Below are the code and all the weights of a small trained network. Each question names an input and a class and asks about switching units off, where a switched-off unit gives its printed mean instead of its output.

import numpy as np


def w(rows, s, z=0):
    codes = np.array(rows[::2]) - 128.0
    scale = np.full(codes.shape[1], s)
    scale[-1] = z or s
    return codes * scale


def f(y):
    return np.maximum(y, 0)


def log_softmax(a):
    a = a - a.max(-1, keepdims=True)
    return a - np.log(np.exp(a).sum(-1, keepdims=True))


def net(x, mask):
    res = np.array(x, float).reshape(1, 7) / 4 @ E
    y = f(res @ A[0][:, :-1].T + A[0][:, -1])
    res = res + np.where(mask, y, B[0][:, -1]) @ B[0][:, :-1]
    return log_softmax(res[-1] @ U[:, :-1].T + U[:, -1])


A, B = {}, {}
E = w([
[128,137,123,2,126,134],'x0',
[124,169,188,126,188,119],'x1',
[130,129,128,128,126,128],'x2',
[179,114,98,136,188,207],'x3',
[80,186,135,136,92,187],'x4',
[169,76,215,107,72,171],'x5',
[53,64,136,122,161,144],'x6',
],0.0055)
A[0] = w([
[132,151,174,128,168,122,73],'N1',
[122,131,132,127,121,119,88],'N2',
[109,162,76,126,161,106,18],'N3',
[129,124,122,129,122,129,157],'N4',
[168,76,129,121,159,75,48],'N5',
[122,128,119,85,133,125,232],'N6',
[125,101,91,127,100,132,80],'N7',
[157,152,124,126,118,124,51],'N8',
[129,147,167,126,162,123,65],'N9',
[175,176,122,138,104,119,37],'N10',
[141,109,162,125,110,142,19],'N11',
[108,149,88,132,149,109,7],'N12',
[144,106,174,124,103,148,12],'N13',
[130,146,166,129,160,123,78],'N14',
[142,107,168,125,108,144,9],'N15',
[101,172,142,128,110,179,72],'N16',
[138,88,63,135,70,139,84],'N17',
[130,106,76,132,90,141,74],'N18',
[50,61,131,139,167,149,36],'N19',
[128,164,173,128,162,126,100],'N20',
[79,90,135,120,141,136,10],'N21',
[130,110,141,248,127,125,19],'N22',
[110,148,87,130,149,110,4],'N23',
[150,103,188,124,91,154,15],'N24',
[95,135,146,123,88,80,12],'N25',
[137,148,178,128,171,117,77],'N26',
[205,185,121,148,101,111,60],'N27',
[123,131,123,36,132,129,16],'N28',
[100,159,132,141,108,167,63],'N29',
[103,153,82,138,149,101,14],'N30',
[167,133,108,134,166,195,12],'N31',
[173,161,116,128,114,121,56],'N32',
[105,157,130,133,110,165,51],'N33',
[96,170,134,143,105,175,72],'N34',
[181,83,132,131,157,79,64],'N35',
[167,110,102,156,165,182,80],'N36',
[89,142,154,134,75,55,26],'N37',
[154,136,105,116,153,172,62],'N38',
],0.013,0.0032)
B[0] = w([
[106,126,139,191,115,139,180],'N1',
[131,126,135,127,133,120,133],'N2',
[192,89,116,137,60,125,197],'N3',
[122,127,134,134,121,124,154],'N4',
[73,115,53,104,129,94,205],'N5',
[111,178,153,107,69,113,249],'N6',
[108,140,146,174,120,137,161],'N7',
[121,113,141,107,126,158,147],'N8',
[110,126,135,182,122,138,165],'N9',
[115,101,154,78,131,173,180],'N10',
[175,107,110,133,110,134,157],'N11',
[182,94,111,137,98,132,169],'N12',
[189,101,105,132,98,131,175],'N13',
[110,125,137,177,117,137,168],'N14',
[183,104,107,134,108,136,163],'N15',
[80,119,73,106,114,90,193],'N16',
[89,136,160,212,101,139,203],'N17',
[99,134,150,188,120,139,171],'N18',
[106,83,175,66,128,205,228],'N19',
[108,136,141,188,101,135,194],'N20',
[114,91,157,88,140,169,161],'N21',
[164,253,122,80,96,145,254],'N22',
[181,95,108,142,102,133,166],'N23',
[204,88,102,135,77,122,204],'N24',
[142,120,181,120,171,71,179],'N25',
[100,127,141,194,117,142,186],'N26',
[95,94,165,66,123,193,222],'N27',
[165,226,107,106,156,162,216],'N28',
[97,118,78,117,141,104,174],'N29',
[187,83,118,130,84,128,187],'N30',
[152,111,181,117,175,56,184],'N31',
[115,107,149,95,124,169,169],'N32',
[101,119,80,116,139,109,162],'N33',
[86,112,72,110,132,94,194],'N34',
[67,112,61,110,121,94,207],'N35',
[141,124,181,114,153,53,209],'N36',
[139,111,202,113,181,51,220],'N37',
[143,136,163,114,137,68,171],'N38',
],0.037,0.0034)
U = w([
[232,69,93,142,90,140,96],'0',
[113,138,141,118,116,125,254],'1',
[142,126,188,117,191,64,92],'2',
[91,89,160,69,139,215,97],'3',
[153,237,108,103,127,148,124],'4',
[66,115,38,117,138,93,99],'5',
[88,139,148,238,117,155,105],'6',
[168,142,77,171,254,182,110],'7',
],0.0063,0.01)

Each question gives the input, the list of numbers given to net, and the class t.
The units are the neurons (one row each of A and B). Each row of codes is followed by its name. A weight is (code - 128) times the scale printed after its matrix; where a second scale follows, it is the last column's (A, B and U).
mask holds one flag per neuron, in row order. A switched-off neuron (its flag False) gives its mean, the last column of its row in B, instead of its output. The means were averaged over made-up inputs and are rounded, as every weight is.
A unit's drop is (log p(t) with every unit on - log p(t) with that unit switched off) / (log p(t) with every unit on - log p(t) with every unit switched off).
The circuit of an input: a set's keep is (log p(t) with only the set's units on - log p(t) with every unit switched off) / (log p(t) with every unit on - log p(t) with every unit switched off). Starting from the 12 units with the biggest drops (on a tie, the unit counted first), units are removed one at a time, each time the one whose removal leaves the highest keep (on an exact tie, the one counted first), for as long as the keep stays at least 0.8.
circuit, biggest first: the units of the circuit, biggest drop first
unit that matters most: the unit with the biggest drop
k most important neurons: the k neurons with the biggest drops, biggest first
input [-8,3,-7,-3,0,0,7], class 4: circuit, biggest first : N22
input [4,-6,4,5,5,1,-1], class 6: 2 most important neurons : N17, N18
input [-6,7,7,4,6,-7,6], class 0: 2 most important neurons : N3, N30
input [-7,6,3,-5,-5,5,-2], class 4: 2 most important neurons : N22, N17
input [2,-1,4,-2,-2,6,4], class 0: circuit, biggest first : N24, N13
input [6,0,6,-7,-5,5,-6], class 2: 4 most important neurons : N37, N25, N22, N19
input [6,0,3,3,-3,-4,3], class 4: circuit, biggest first : N28, N6
input [6,-4,6,-5,7,2,0], class 5: circuit, biggest first : N16, N34
input [-7,3,0,7,-3,8,-1], class 0: 3 most important neurons : N24, N13, N15
input [3,8,6,-7,-2,-6,-6], class 6: 2 most important neurons : N20, N26
input [0,-1,7,-6,-8,3,1], class 5: 2 most important neurons : N5, N35
input [-3,-7,2,-2,4,4,2], class 6: circuit, biggest first : N17, N18
input [-6,-2,1,8,-6,-4,4], class 2: 2 most important neurons : N36, N31
input [3,-4,2,2,-7,1,2], class 5: circuit, biggest first : N5, N35
input [-2,-2,0,7,3,6,2], class 2: circuit, biggest first : N36, N31
input [-4,-8,-5,-8,-7,5,-8], class 2: circuit, biggest first : N37
input [7,-6,-4,-8,-6,3,7], class 2: 4 most important neurons : N37, N25, N22, N27
input [1,-8,5,-4,-1,-3,-6], class 6: 3 most important neurons : N17, N18, N19
input [7,-7,-1,-4,5,-8,6], class 0: circuit, biggest first : N3, N30
input [-5,8,7,-7,8,-1,0], class 5: unit that matters most : N34
